Each row has a hidden value. The values are split into ranges, and the tier after each row names the range that its value falls in. Each part has its own value, ranges and names.
(in the rows, 128 means zero)
[ 69 150 157 110 114 136 123 184 122 148 101 128 136 142 122 140 156 150
 131 180 146 149 149 135  96 154  92 141 135 133 116 134 177  98  94 122
  89 140 166 156 165 127 134 109 107 149 125  84  86 192]  <48>
[133 123  67  90 131 149 105 144 115 115  97 134 117 128  64 163 168 136
 137 154 126 146 158 162  85  66  78  72 146 182 105 124 115 123 135 240
  94 129 177 161 164  94 123 155 153 126 118 114  99 189]  <44>
[ 89 127 151  77 200 103 147 153 117 155 102 136 112 183 140 118 157 172
 119 138 136 141 176 152 135 169  82 163 142 163 156  95 172 108 130 189
 131 122 152 129 124  86 137 170 138 121 138 152 112 175]  <43>
[ 97 139 121  85 101 154  92 123 141 127 129 118 121 132  83 161 152 123
 125 153 128 162 129 169  82  63  92  40 148 153 105 144 154 125 139 219
  92 142 164 170 166 112 125 152 152 109 123 133  83 139]  <56>
[141 143 122  95 148 122 155  42 154 103 119 143 123 138 125 186 113 124
 130 103 117 129 147 117 176 146 103 191 131 177 133 124 147 126 197 255
 148 137 143 133 183 140 151 185 152  97 131 110 133  72]  <50>
[103 155 100 132 112 158 153 155  90 125 118 141 132 137 154 128 149 147
 104 116 143 160 117 127 186 145 105 101 137 110 140 100 163 138  29 110
 135 145  97 143  96 126 116 117 137 142 100 102 130  96]  <50>
[ 87 120  86  24 169 124 127 128 136 140 170 148 127 162 136 163 155 122
 122 142 126 108 133 131 127 112 117  51 127 119 133 158 154  95  75 207
 114 157 111 139 122 154 108 175 174 113 122 154  96  88]  <56>
[130 103  95 129 183 132  60 158  99 110 141 102 134 101 121  94 129 142
 134 119 125 132 106 148 118  93 136 117 167 182 146 115  52 142 160 150
  94 114 112 113 145  94 129 110 131 129 136 124 166 221]  <50>
[140 147  73 137 143 148  89 163 106  86 163 137 125 114 151 118 158 179
 116 161 134 156 117 112  39  68 127 109 140 119 129 135 146 167  20  64
 153 158 180 157 148 132 107 149  99 136 123  91 128 122]  <50>
[103 161 122 194 138 169  87 169 102  86 116 119 130 139 137  89 147 140
 126 139 138 171 111 138 146 100 126 184 126 125 124 136 114 163  43  62
 135 174 121 156 131 135 128 120  83 147 108  64 149 124]  <43>
[117 209 153 121  88 140 122  68 131 102 122 123 124 125 147 151 133 157
 119 141 124 175 121 126 201 170 115 235 148 162 143 109 148 138 119 168
 183 161 147 160 191 139 166 165 115 118 129  59 134 105]  <43>
[134 137 152 143 175 123 101 105 163 121 141 136 121 136 117 128  97 121
 145 188 114 122 127 128  50 109 138 123  94 126 116 173 156  80 142 125
 118 120 170 145 164 153 123 155 105  97 149 158 135 146]  <48>
[109 126 155 110 160 135 133 107 137 164  88 118 132 143  88 140  87 107
 129 139 135 130 144 152 123 143  90  94 146 168 139 117 177 111 194 241
  94 136 148 143 177 114 148 149 167 122 137 136 113 172]  <43>
[ 93 139 110 119 145 127  81 137 126  90 168 121 136 130 160 108 180 141
 136 122 133 126  97 114 174  94 161 165 152 130 140 127  74 151  65 105
 149 172  84 120 143 173 122 142 113 139 116  76 137 100]  <44>
[129 142 143 107 114 122 175 103 142 136 157 152 135 148 195 154 139 153
 106 129 122 155 155 105 130 149 133 122 108 110 137 166 195 129  86 145
 173 150 144 152 149 142 134 175 164 101 149 131 108  74]  <43>
[ 82 143 122 119 180 130 119 206 129 126 100 135  96 164 147 101 175 147
 151 168 105 121 160 137 110 151 118 185  85 127 128 156 150  64 101 113
 109 155 126 144 103 130 133 131 116 106 129 107 132 151]  <48>
[112 101 104 174 209 139  77 166 120  92 113 120 113 143 100  90 119 120
 144 136 127 131 112 157 108  36 125  94 106 115 122 128 119 145  99 112
  95 122 121 118 100 144  97 128 100 133 108 143 146 124]  <56>
[180 137  98 164 201 136  38 131 128  76 141  96 103 103 114  98 136 145
 148 136 103 138 103 146  94  48 144 175 132 174 137 129  46 143 145 130
 129 135 125 125 162 124 129 136 102 114 132 109 172 160]  <50>
[101 170 193 104  89 132 131  50 143 130 131 126 160 139 105 168 109 148
 115 164 160 154 128 115 131 155  94 191 170 154 118 109 186 154 109 157
 153 135 179 151 199 166 143 146 101 153 132  87 102 142]  <48>
[187 136  88 175 112 141 133 103 108  95  97 140 140  89 119 155 122 145
 128 114 131 161 148  96 104  68 100 145 125 148 117  98 160 156 149 142
 150 111 153 136 156 132 133 129 129 127 122  68 140 120]  <50>
[ 89 123 159  97 128 142 106  41 142 117 173 131 155 129 128 173 173  97
 112  98 141 154 105 134 194 129 110 134 150 158 127 140 121 168 159 235
 134 150 102 119 149 167 134 163 140 130 118 111 151  92]  <50>
[ 72 147 148  94  98 119 137 185 154 153 104 136 132 150 132 123 134 135
 139 154 146 104 139 115 100 145 123  99 104 103 137 136 200  99  86 126
 122 161 134 146 157 151 137 134 158 133 133  79  56 111]  <48>
[ 99 120 195 167 207 120 133 136 136 127 139 140 127 169 155 106 106 148
 121 170 133 155 140 145 119 157 126 196 104 121 130 143 172 133 111  88
 122 114 145 128 109 147 111 136  68 122 132 179 160 152]  <48>
[ 94 111 133  76 154 132 132 136 145 160 120 126 128 144  90 141 100  95
 134 137 130 116 126 154 110 141 106  38 123 131 130 140 158  77 142 242
  81 112 114 133 134 127 124 144 175 112 125 170  97 134]  <48>
[134 132  55 134 169 141  97 170 143 100 121 134 111 120 127 129 160 127
 155 154  99 113 136 117  62  71 133 127  80 109 113 170 140  85  94 114
 126 153 148 149 143 142 118 143 127 107 124  88 127 112]  <48>
[141 143 107 132 140 158  99 134  96 130 131 120 160  82 124 151  35 108
 125 129 137 140  94  91 138 152 114 157 157 166 134 113 114 137 110 134
 129 154 106 136 120 150 140 103 110 145 120  43 156 172]  <50>
[ 79 164 181 169 169 157 116 118 121 111  85 116 105 177 132 103 130 130
 118 119 124 173 142 178 178 127 108 194 117 141 135 134 160 156 131 158
 129 165 131 152 115 119 141 157 118 129 118 137 148 109]  <43>
[ 70 154 122 102 104 154 101 131 131 132 119 125 135 135 122 150 153  98
 133 116 128 138 109 145 201 168 107 140 138 153 134 135 120 102 118 226
  98 173  81 144 133 146 150 130 162 139 106  70 133 119]  <44>
[121 122 153 138 169 161 117  72 124 118 156 144 165 131 124 167  74  80
 113 118 141 169 106 111 170 124 115 138 130 148 118 145 149 170 129 180
 115 153 113 134 156 180 121 149  85 140 114 107 160  96]  <44>
[107 132 116  69 150 131  89  79 141 105 172 117 123 110 113 147 164 127
 139 132 119 141  99 137 134 146 121 181 153 189 133 118  82 103 166 208
 120 125 119 113 160 142 133 144 115 118 124 119 167 159]  <50>
[141 118 109 114 179 125 155 135 133 153  99 141 149 133 131 154  83  91
 136 102 113  83 145  90 147 163 124 125  96 122 146 133 151  83 169 210
 119 150  94 117 161 155 144 153 197 107 137  92 126 107]  <44>
[151 161  62 109 189 117  57 133 121  70 145 125  97 141 153 118 183 169
 144 150  99 108 139  99 108  84 135 215 132 169 149 138  86 137  96 156
 178 182 143 144 173 132 138 181 123 116 140  53 137 119]  <50>
[ 50 147 163 110 158 118 103 165 154 103 135 138 117 189 146 108 180 143
 145 170 130 120 160 134 128 116 124 204 105 118 123 169 148 111  82 143
 118 171 138 144 119 164 127 165 108 133 127  99  99 111]  <48>
[172 138  92 124 193 124 109  58 141  74 164 144 112 132 157 157 142 148
 125 132  97 140 154 111 111 103 119 197 120 157 133 155 140 161 146 191
 169 157 175 152 185 140 135 206 125  92 150 117 144  93]  <50>
[180 121  98 154 145 140 194 129 103 135 104 164 148 105 153 169 108 126
 118 128 115 149 157  89  98 159 100 122 102 133 123 134 216 105 130 151
 123 112 147 147 142 120 130 119 139 104 136 107 141 155]  <43>
[ 86 137 155 128 128 148 167  90 105 123 142 146 143 143 186 161 175 133
 104  99 125 187 148 119 213 175 105 233 152 172 134 145 153 147 128 149
 147 176 111 143 142 129 146 157 113 122 127  95 159 113]  <50>
[134 190  82 172 140 134 117 123 156  56 119 129  86 156 169 102 178 187
 127 141 114 158 150 131  92  56 130 202 125 125 142 131 146 164  59 117
 185 165 157 162 147 121 133 191 122 120 132  91 108  46]  <44>
[120 111 146 165 114 145 160 114 136 135 110 153 147 147 148 160 115  98
 114  86 139 148 154 123 175  92 118  89 106 124 116 157 169 174 128 150
 133 162 122 150 144 145 139 164 177 119 131 100  98  55]  <43>
[103 145 128 121 215 148 163 166 109 141 102 152 140 159 133 144  77 108
 124 159 132 130 130 111 123 182  93 141 110 115 135 119 204  93  26 120
 123 152 124 140  89 155 112 139 108 133 111 119 142 131]  <48>
[140 141 148  98 171 111 160  55 134 113 143 147 115 155 155 164 144 155
 110 115 114 169 170 134 163 143  98 190 142 182 136 125 172 157 182 233
 163 126 165 142 162 121 144 191 139 103 146 161 136 128]  <44>
[112 132 119 100 211 130 141 163 111 149  73 123 107 149 103 110 120 135
 137 126 119 120 145 166 137 143  95 110 134 161 148  91 147 103 162 227
  98 119 129 128 135  92 138 143 161 117 132 150 132 173]  <56>
[ 80 161 108  28 154  95  99 146 148 118 145 127 101 153 141 104 186 183
 150 172 120  90 128 126  92 135 128 162 137 148 153 126  99  73  91 176
 144 146 144 128 151 137 130 169 138 116 134 106  95 139]  <43>
[122 184 105 126 103 153 108  63 142  89 113 128 128 108 105 175 145 110
 136 116 120 152 122 118 152 120 106 193 125 155 114 133 134 113 131 218
 145 150 134 153 175 148 151 150 135 114 115  56 164  76]  <44>
[ 87 153 122 112 107 124  82 180 159 105  96 113 132 154 123  89 148 153
 148 142 145 101 131 124  91  53 140 126 109 109 129 127  98 151  70 105
 146 172 124 140 159 156 131 124 141 145 125  34  65  83]  <43>
[130 154 124 121  66 137 140 143 143 124  92 135 143 132 121 153 114 128
 145 138 146  99 139  83  98 122 113 126 104 120 120 119 171 116 106 115
 144 143 136 145 191 165 144 130 153 135 127  23  72  95]  <43>
[ 88  63 149 161 178 141 117 187  78 148  72 136 163 189 116 154 181 156
 110 103 168 161 217 135 194  70  54 212 173 202 121 114 175 255 145 159
 117 181 179 132 178 100 138 135 118 199 133  48  73 205]  <44>
[112 177 155 163  93 142 119 101 139 100 148 141 144 125 172 145 129 148
 122 151 140 155 126  88 132 139 148 185 118 121 118 148 152 145  65  66
 170 163 130 148 164 176 131 129  83 133 126  59 133  87]  <48>
[ 67 138 214 147 151 123 119 112 145 130 112 120 147 176 134 124 113 116
 127 117 147 131 121 131 204 158 124 255 128 156 143 120 138 154 172 171
 134 153 113 117 157 176 150 151 105 144 128 103 137 114]  <48>
[134 129 149 184 146 156 105  85 113 110 123 114 140 124 120 125 111 131
 103  92 150 188 124 164 162  71 106 110 166 164 130 109 140 220 139 171
 132 255 136 146 157 106 132 163 132 141 124 135 117  99]  <50>
[157 170 104 138 151 139 107  71 115  94 125 110 116 104 126 155 119 151
 121 124 116 159 129 131 139 127 106 215 165 203 144  96 136 159 162 215
 167 137 164 144 202 105 152 165 125 118 131  72 153 151]  <50>
[118 152  99  86 136 120  57 145 135 112 123  97 134 115  79 120 102 134
 150 140 134  94  87 124  94  77 126  97 156 167 146  95  82 126 123 195
 122 137 127 124 191 141 135 110 136 145 123  89 105 154]  <50>
[ 96 151 133 188 194 144 112 170 101 108  82 118  99 156 143  83 151 168
 128 143 125 167 156 168 140 113 102 193 129 147 142 107 141 149 111 118
 126 147 150 142 118 100 134 143 109 134 124 105 135 155]  <43>
[ 82 125 159 142 163 147  76 103 147 115 161 115 121 164 124 109 124 115
 116 118 135 157 105 176 168  53 132  64 132 133 128 149 113 181 106 187
 118 160 115 134 117 149 117 190 118 136 117 165 132  71]  <56>
[137 122 156 128 141 130 183 110 133 147  66 148 130 169 104 155  91 133
 118 115 154 154 176 133 127  70  76  94 113 149 122 105 242 160 159 226
 141 132 170 157 168 123 140 193 179 127 136 132  70  88]  <43>
[109 184 152 103 114 121 119  74 155 107  98 131 129 130  99 161 131 120
 152 158 125 114 135 103 120 150 101 231 116 162 115 122 154 105 158 203
 144 134 159 137 196 176 149 135  92 128 121  51 132 122]  <43>
[ 82 150 124 134 223 119 116 181 118 109 120 136 100 166 152  91 142 158
 139 178 113 122 144 140 103 157 115 199 102 125 134 136 151  92  69 121
 127 129 143 130 108 137 113 153  90 125 126 141 155 157]  <48>
[150 115 104  59 153 100 105 110 153 136 165 127 143 116 132 136 100 141
 137 137 130  88 121  94  78  95 149  81 132 131 147 136 112 129 146 182
 144 134 143 123 203 149 132 154 163 110 155 115  93 123]  <50>
[175 133 108 173 230 157 105 106 112  85 141 122 126 129 118 107  82 124
 117 138 113 163 120 132 112  80 116 145 133 164 130 135 141 170 116 163
 133 132 154 145 155 130 115 162  90 117 132 155 181 136]  <44>
[122 142 166 136  78 117 143 104 142 125 146 141 145 133 173 129 168 176
 107 120 156 189 141 117 136  92 127 121 139 110 128 128 171 198  87  90
 187 141 139 148 158 136 133 155 146 131 142  93  77  72]  <44>
[ 63 167 109 116 107 150  98 198 112 114 115 111 119 149 143  94 178 165
 131 155 140 145 121 136 125 118 116 199 134 116 136 125 125 114  30 125
 130 171 111 149 127 110 127 119 122 139 113  65 107 143]  <43>
[102 145 153  92 126 125 130 134 114 165 123 119 147 138 126 119 104 154
 112 113 155 137 108 143 144 156 112  82 180 155 165  75 125 146 121 169
 135 132 115 126 157 106 141 143 179 150 133 120  97 151]  <50>
[115 139  90  91 126 125  82  80 134  83 162 124 124 123 145 148 187 141
 134 101 117 122 126 111 176  80 129 202 140 170 134 151  83 170 133 225
 163 186 116 136 179 162 144 184 154 129 130  62 119  74]  <50>
[142 157 106 138 144 144 167 143 104 142  79 132 106 125 148 128 135 160
 117 140 113 171 153 149 103 159  95 122 120 138 144 106 189  91 107 152
 135 119 143 159 129  79 144 135 153 100 135 134 130 157]  <43>
[138 154  75 118 187 122 149 123 132  74 111 155  82 148 158 137 182 154
 138 137  96 131 164 128 127 120 115 194  81 134 127 132 158  99 112 178
 153 135 144 140 108 138 125 166 129  98 119 103 150  84]  <48>
[160 135  63 206 158 160 118 133 135  73  95 131 119 133 130 133 124 104
 143 113 107 130 148 120 156  49 131 145  76 124 113 159 164 154 127 171
 142 158 121 149 148 159 130 181 137 111 122  81 135  46]  <56>
[139 172  60  54  99 127 131  99 142  98 136 140 102 122 117 156 199 150
 150 160 108 121 128 109  80 125 103 136 117 135 118 127 141  58  89 219
 133 116 142 148 155 150 128 142 153  99 115  77 116 113]  <44>
[155 144  48 134 205 152  19 139 122  86 125 101 104 131  66 111 120 129
 142 155 134 132 116 156  72  31 107 111 154 188 132 123  89 147 120 198
 122 158 165 154 185 112 126 174 127 134 130 110 126 158]  <50>
[ 88 185 158 138  99 116 118 110 132  87 141 129 116 138 167 135 191 178
 123 149 130 181 145 131 152 141 113 248 132 131 130 131 144 139  82 110
 164 147 154 149 147 140 145 142  88 126 133  65 134 108]  <48>
[123 146  88 103 107 142 130 172  92 151 109 122 121 118 136 136 185 172
 128 131 117 158 151 134  96 159  94 154 155 176 143 112 132 107 128 165
 120 145 141 154 167  78 153 113 148 122 131  61 120 214]  <50>
[113  90 120  62 123 121 118 106 136 152 178 131 148 115 110 173 148 140
 113 128 140 145 130 135 101 100 112  26 162 148 118 133 141 148 149 215
 107 102 146 137 155 123 117 141 162 125 137 179 100 158]  <50>
[112 184 132 114 166 124 134 117 113  95 103 131 102 143 149 130 145 162
 132 147 117 138 141 121 152 196  97 255 142 171 150  97 145 101 133 156
 145 138 137 134 155 145 150 143  92 120 128  78 164 159]  <48>
[ 62 117 128  81 175 128 124 198  97 163 121 131 155 152 119 122 118 132
 128 151 161 117 123 122 132 162  97 126 152 134 140 104 137 108  84 129
  93 135  76 113 127 144 113  99 114 165 110  99 119 202]  <56>
[ 60 162 176 113 110 137  73 121 137 132 111  94 138 131  89 121 123 135
 135 139 155 145  97 151 148 140 100 170 171 170 142  96 104 134 144 184
 110 130 128 127 171 141 142 120 126 158 121  94 118 184]  <56>
[126 175 138 113 121 133 116  69 145  64 180 140 133 138 163 168 157 157
 119 162 129 151 136  96 138 127 126 206 130 139 116 164 156 147  83 143
 182 172 164 162 179 175 136 180  93 123 136  86 124  83]  <43>
[114 122 100  84 169 107  73 165 145 114 150 119 109 168 135  87 178 175
 143 165 125 108 135 120  70  50 136  95 132 128 143 139 116 136  84 141
 141 152 145 139 160 119 107 176 128 121 141 120  97 137]  <56>
[ 91 137 123 120 150 134  64 148 141 107 143 110 108 141  94 101 146 156
 135 184 132 144 127 174  48  56 114  70 134 134 114 139 135 118  80 116
 105 122 181 156 143 118 107 149 104 130 127 163 104 156]  <43>
[123 101 137  94 168 118 168 135 151 154 108 145 123 167 115 145 113 116
 129 126 121 129 165 151 116 123  97  63  92 119 126 140 204 101 142 215
  94 129 130 137 109 128 124 166 180 106 130 164  94  93]  <48>
[106 126 117  73 155 117 162 152 113 172 144 143 156 130 173 135 107 138
 120 124 131  94 103  95 153 208 128 117 127 122 161 114 139  71 102 147
 132 136  72 112 133 149 133 121 160 124 128  93 124 136]  <44>
